Questions about the table below.
1) Give the entry just right of -5.
2) Give the entry just left of the smallest entry.
[[11, 8, 19, -21, -5, -40, -9, -32, 6, -2], [9, 14, -20, 5, 11, 8, -10, -4, -2, 6]]
1) -40
2) -5

array([[ 2.216, -0.500, -0.935, -0.186,  0.960,  0.175,  0.411, -1.762,
        -0.368,  0.875,  1.923, -1.880, -0.698],
       [ 2.284,  0.651, -1.295, -0.797, -0.512,  1.206,  0.800,  0.258,
         0.547, -1.660, -0.955,  0.380,  1.606],
       [ 2.134, -0.374, -1.128, -0.317,  0.934,  0.312,  0.575, -0.923,
        -1.134,  0.136,  2.147, -0.431, -1.789],
       [ 2.672,  1.706, -0.270, -1.188, -1.364, -0.719, -0.171,  0.092,
         1.065,  1.191,  0.380,  0.884,  0.521],
       [ 2.585,  2.002,  0.260, -0.742, -1.636, -1.019, -0.530, -0.765,
        -0.173,  0.441,  1.096,  1.538,  0.358],
       [ 2.258,  1.963, -0.554, -1.202, -1.215, -0.588, -0.083,  0.712,
         0.808, -0.203,  0.738,  0.971, -0.804],
       [ 2.686,  1.960,  0.133, -0.795, -1.776, -1.169, -0.705, -0.787,
        -0.233,  0.221,  1.448,  1.556,  0.026],
       [ 2.724,  0.479, -1.315, -0.856, -0.539,  0.782,  1.683,  0.348,
         1.057,  0.090, -2.065, -0.393,  0.994],
       [ 2.605,  1.733, -0.357, -1.245, -1.356, -0.737, -0.179,  0.236,
         1.090,  0.917,  0.330,  0.967,  0.520],
       [ 2.502,  1.754, -0.265, -1.147, -1.229, -0.592,  0.000,  0.357,
         1.198,  1.014,  0.127,  1.009,  0.642],
       [ 2.679, -1.197, -0.673,  0.020,  1.003,  0.480, -0.394, -1.492,
         0.813,  2.074, -1.814, -0.488,  0.569],
       [ 2.312,  1.270, -1.002, -0.951, -0.801, -0.156,  1.102,  0.784,
         0.221,  0.710,  0.401, -1.532, -1.391],
       [ 2.613,  0.646, -1.302, -0.938, -0.708,  0.745,  1.295,  0.091,
         0.841, -0.193, -1.600, -0.585,  0.554],
       [ 2.534,  2.253,  0.527, -0.632, -1.608, -1.065, -0.666, -0.966,
        -0.385,  0.087,  0.976,  1.609,  0.535]])
Report the entry just left of -0.083.
Answer: -0.588
The entry just left of 0.520 is 0.967
Report the maximum.
Answer: 2.724
Report the entry just right of -0.737.
Answer: -0.179
The smallest entry is -2.065
The entry just right of -0.083: 0.712
The entry just right of -0.530 is -0.765
Report the entry just right of 2.686.
Answer: 1.960
The entry just right of 0.575 is -0.923

Questions about the row below.
1) Read off the entry just left of 1.41.
2) Read off the entry just left of 1.91.
3) Read off the entry just left of 0.08.
4) Read off the entry just right of -0.93.
5) Read off the entry just right of the smallest entry.
(0.80, 1.91, 1.41, 0.08, -0.20, -0.93, 1.71, -1.31, -0.01, 1.14)
1) 1.91
2) 0.80
3) 1.41
4) 1.71
5) -0.01

Questions about the row below.
1) Give the fifth entry.
2) Give the second largest entry.
3) Give the first entry from the left.
 20   46   28  -11    7   -9
1) 7
2) 28
3) 20

Read these off the table that follows. Counting starts at 0.
1) The entry at row 1, column 0?
2) The entry at row 0, column 1?
3) The entry at the centre?
4) The bottom-left entry?
5) The entry in the top-right corner?
6) The entry in row 0 and column 0?
7) The entry just left of the centre entry?
8) The entry at row 0, column 2?
[[4 2 2 5 3 4 4 4 3 5 2 4 4 5 5]
 [5 2 2 5 3 5 5 5 3 5 2 5 4 5 5]
 [7 1 1 7 3 7 7 6 2 5 1 7 4 7 7]
 [2 3 3 2 4 2 2 3 3 5 3 3 5 3 3]
 [6 1 1 7 3 6 6 6 3 5 1 6 4 6 6]
 [6 1 1 6 4 6 6 5 2 5 1 6 4 6 6]
 [5 2 2 5 3 5 5 5 3 5 2 5 4 5 5]]
1) 5
2) 2
3) 3
4) 5
5) 5
6) 4
7) 2
8) 2

array([ 40, -19, -25,  -3, -11,   6, -19,  -8,  -6, -34,  34,  28, -14,
        10,  -2])
The entry just right of -14 is 10
Which number is the third entry from the left?
A: -25
The entry just right of -6 -> -34
The last entry is -2
Which number is the median of all entries?
A: -6
The entry just left of -11 -> -3
The third entry from the right: -14
The first entry from the left is 40
The second entry: -19

Read these off the array that follows. Rows and columns are numbered from 0.
1) Give the entry in the bottom-right corner.
2) Give the entry in the top-right corner.
3) Give the smallest entry.
4) Give the entry at row 2, column 0.
5) Give the entry at row 0, column 0.
6) Give the largest entry.
7) Give the entry at row 0, column 1.
8) Give the entry in row 1 and column 0.
[[ 13  12   5  25  -7   3  12  -9  -5  -8   2  -6]
 [ -1  -1  18  -9  -6  14 -20 -19  14   3 -11 -17]
 [ -6 -16  -9  -8   3   3 -14   6 -24  17  11   3]
 [ -2 -12   5  -4  -9 -28 -10   0   4   7  -3   0]
 [ -1   0  -8 -19  -3 -14  13  33 -11  -6 -11 -10]
 [-14   1 -18   0 -13  -6  17 -14   3  14  -5 -12]
 [-23  -5 -14   1  -5   7  -4  14 -13 -10  -6  -1]
 [  5 -12   8 -19  13  15 -16  -4 -12   9   7   1]
 [  5  -1  13   5  34 -15  -8 -13 -11  19  -4   1]
 [-21  23 -24   0  -3   6   7   2   7  13 -24  -3]
 [  9  12  -6  21   3  -1 -10   9   1  12 -21 -10]
 [  9 -29  -1 -11   6 -14  19 -13  -8  -2   6  11]
 [ -3  -1  30   8  12  -8  -4  17 -19   7  -4   2]
 [ 17   2 -12  -4   8  11 -14   2  -2   7  -9   4]
 [  4  -2  -1 -12   6  -1   5   3 -13  -3   1 -11]
 [  8   5  15   7  15  -2   4 -15 -11 -26   1   7]]
1) 7
2) -6
3) -29
4) -6
5) 13
6) 34
7) 12
8) -1

arr = [-75.7, -20.8, -21.3, -13.7, -62.7, -31.9, -109.2, -142.4, -138.2, 135.4, -40.1, 128.3, -12.9, -123.2]
The largest entry: 135.4
The entry just left of -123.2 -> -12.9
What is the entry just right of the smallest entry?
Answer: -138.2
What is the entry just right of -40.1?
Answer: 128.3
What is the entry just right of -31.9?
Answer: -109.2
What is the smallest entry?
Answer: -142.4
